Here is a tiny trained network, its code and every weight. The questions are about switching its units off for an input and a class, where a switched-off unit gives its printed mean instead of its output.

import numpy as np


def w(rows, s, z=0):
    codes = np.array(rows[::2]) - 128.0
    scale = np.full(codes.shape[1], s)
    scale[-1] = z or s
    return codes * scale


def f(y):
    return np.maximum(y, 0)


def log_softmax(a):
    a = a - a.max(-1, keepdims=True)
    return a - np.log(np.exp(a).sum(-1, keepdims=True))


def net(x, mask):
    res = np.array(x, float).reshape(1, 3) / 4 @ E
    y = f(res @ A[0][:, :-1].T + A[0][:, -1])
    res = res + np.where(mask, y, B[0][:, -1]) @ B[0][:, :-1]
    return log_softmax(res[-1] @ U[:, :-1].T + U[:, -1])


A, B = {}, {}
E = w([
[126,72,120,93,146,40,124,135,213],'x0',
[87,194,145,143,137,92,9,176,124],'x1',
[170,143,80,160,227,146,64,110,137],'x2',
],0.014)
A[0] = w([
[47,103,211,107,115,114,157,147,143,85],'neuron 1',
[71,108,174,121,67,110,157,166,94,102],'neuron 2',
[200,82,106,83,146,133,211,80,102,93],'neuron 3',
[67,127,187,150,173,89,61,167,104,146],'neuron 4',
[48,178,131,133,108,118,92,166,157,73],'neuron 5',
[136,81,120,53,141,86,138,149,189,112],'neuron 6',
[174,128,51,181,148,122,110,92,133,118],'neuron 7',
[111,78,66,122,110,26,114,123,228,97],'neuron 8',
[149,93,142,85,125,119,91,147,96,253],'neuron 9',
[189,115,128,109,122,170,183,83,125,88],'neuron 10',
[174,131,133,79,146,175,173,118,145,75],'neuron 11',
[110,115,194,87,85,150,140,163,94,105],'neuron 12',
[134,157,74,117,193,145,108,90,151,94],'neuron 13',
[155,142,78,158,194,100,116,85,106,96],'neuron 14',
[106,144,191,149,144,127,80,157,118,87],'neuron 15',
[111,164,199,99,105,155,163,160,126,86],'neuron 16',
[230,114,81,173,153,131,81,126,134,103],'neuron 17',
[82,152,179,93,54,104,153,121,120,124],'neuron 18',
[183,114,42,137,171,154,87,127,149,85],'neuron 19',
[108,185,152,167,95,171,133,78,14,141],'neuron 20',
[148,87,145,158,147,133,168,110,119,231],'neuron 21',
[114,69,128,73,171,1,116,169,158,128],'neuron 22',
[111,174,132,142,129,75,82,214,120,73],'neuron 23',
[62,218,166,141,133,106,65,166,114,105],'neuron 24',
[160,155,98,94,179,149,128,163,139,232],'neuron 25',
[226,148,86,157,174,202,83,123,124,119],'neuron 26',
[138,162,110,197,93,228,128,148,38,89],'neuron 27',
[42,225,131,150,114,92,113,169,151,145],'neuron 28',
[110,113,190,79,42,123,135,149,141,98],'neuron 29',
[181,37,107,100,126,174,163,92,128,76],'neuron 30',
[112,102,164,107,105,161,133,174,140,79],'neuron 31',
[150,93,110,67,152,61,134,127,190,94],'neuron 32',
],0.0096,0.011)
B[0] = w([
[201,62,161,120,84,142,113,146,127,183],'neuron 1',
[191,53,171,74,98,123,67,126,186,205],'neuron 2',
[121,153,64,147,91,150,82,56,89,225],'neuron 3',
[108,148,61,115,108,168,155,68,114,225],'neuron 4',
[161,132,75,158,114,135,66,75,126,180],'neuron 5',
[127,151,131,172,199,87,149,159,95,210],'neuron 6',
[146,73,135,91,88,153,99,168,126,191],'neuron 7',
[164,146,172,182,176,78,118,196,49,236],'neuron 8',
[39,166,124,72,100,162,255,151,149,242],'neuron 9',
[120,161,52,188,135,127,67,57,97,191],'neuron 10',
[167,117,102,188,109,135,55,84,78,162],'neuron 11',
[203,75,173,93,98,134,109,143,155,190],'neuron 12',
[201,51,146,75,82,111,105,112,153,185],'neuron 13',
[178,62,171,79,69,144,80,125,123,187],'neuron 14',
[136,142,76,151,122,115,84,73,127,173],'neuron 15',
[202,75,157,118,107,121,100,138,111,173],'neuron 16',
[183,64,189,65,114,129,77,145,143,199],'neuron 17',
[169,82,155,59,100,148,77,136,199,215],'neuron 18',
[201,49,177,77,92,119,64,152,127,196],'neuron 19',
[120,168,175,179,236,26,210,224,94,248],'neuron 20',
[11,167,98,80,104,171,204,87,133,237],'neuron 21',
[115,194,162,187,179,64,185,152,83,246],'neuron 22',
[154,120,83,187,121,156,116,51,110,193],'neuron 23',
[117,121,68,140,126,154,114,89,118,233],'neuron 24',
[63,123,144,38,106,167,196,180,148,232],'neuron 25',
[185,118,193,93,94,130,126,127,146,223],'neuron 26',
[149,144,167,231,208,31,169,199,46,233],'neuron 27',
[105,140,56,112,107,174,145,81,99,223],'neuron 28',
[185,79,139,96,73,138,87,152,153,205],'neuron 29',
[127,140,65,195,131,159,60,29,134,203],'neuron 30',
[188,114,133,136,109,99,64,131,132,147],'neuron 31',
[178,153,136,180,170,71,159,170,72,210],'neuron 32',
],0.0078,0.012)
U = w([
[131,159,150,196,178,91,156,182,101,109],'0',
[157,93,156,73,90,132,105,140,158,101],'1',
[114,150,9,163,114,146,115,67,123,91],'2',
[6,171,117,45,111,161,213,170,163,255],'3',
[85,167,154,160,155,146,107,126,203,74],'4',
],0.016,0.0089)

Each question gives the input, the list of numbers given to net, and the class t.
The units are the neurons (one row each of A and B). Each row of codes is followed by its name. A weight is (code - 128) times the scale printed after its matrix; where a second scale follows, it is the last column's (A, B and U).
mask holds one flag per neuron, in row order. A switched-off neuron (its flag False) gives its mean, the last column of its row in B, instead of its output. The means were averaged over made-up inputs and are rounded, as every weight is.
A unit's drop is (log p(t) with every unit on - log p(t) with that unit switched off) / (log p(t) with every unit on - log p(t) with every unit switched off).
The circuit of an input: a set's keep is (log p(t) with only the set's units on - log p(t) with every unit switched off) / (log p(t) with every unit on - log p(t) with every unit switched off). Starting from the 12 units with the biggest drops (on a tie, the unit counted first), units are removed one at a time, each time the one whose removal leaves the highest keep (on an exact tie, the one counted first), for as long as the keep stays at least 0.8.
circuit, biggest first: the units of the circuit, biggest drop first
most important unit: the unit with the biggest drop
k most important neurons: the k neurons with the biggest drops, biggest first
drop of u: that unit's drop, to one decimal
input [7,-4,7], class 0: 4 most important neurons => neuron 22; neuron 8; neuron 32; neuron 6
input [-5,-3,-5], class 0: circuit, biggest first => neuron 20
input [-4,1,5], class 1: circuit, biggest first => neuron 22; neuron 26
input [3,1,3], class 3: 3 most important neurons => neuron 27; neuron 20; neuron 25
input [3,0,-1], class 3: 2 most important neurons => neuron 27; neuron 20
input [4,2,0], class 0: 3 most important neurons => neuron 8; neuron 21; neuron 22
input [3,4,-3], class 2: 2 most important neurons => neuron 20; neuron 27
input [-7,-5,-6], class 0: 2 most important neurons => neuron 20; neuron 27
input [-3,7,-8], class 1: 2 most important neurons => neuron 2; neuron 18
input [6,4,-5], class 0: 2 most important neurons => neuron 22; neuron 8
input [-5,-5,-4], class 0: 2 most important neurons => neuron 20; neuron 27
input [3,0,1], class 3: 2 most important neurons => neuron 27; neuron 20
input [-7,-7,5], class 0: 2 most important neurons => neuron 27; neuron 20
input [-3,2,0], class 3: most important unit => neuron 8
input [3,-3,1], class 3: 3 most important neurons => neuron 27; neuron 20; neuron 21
input [7,-6,1], class 0: drop of neuron 8 => 0.2
input [5,-1,3], class 0: drop of neuron 24 => 0.0
input [-3,0,1], class 3: drop of neuron 32 => 0.1
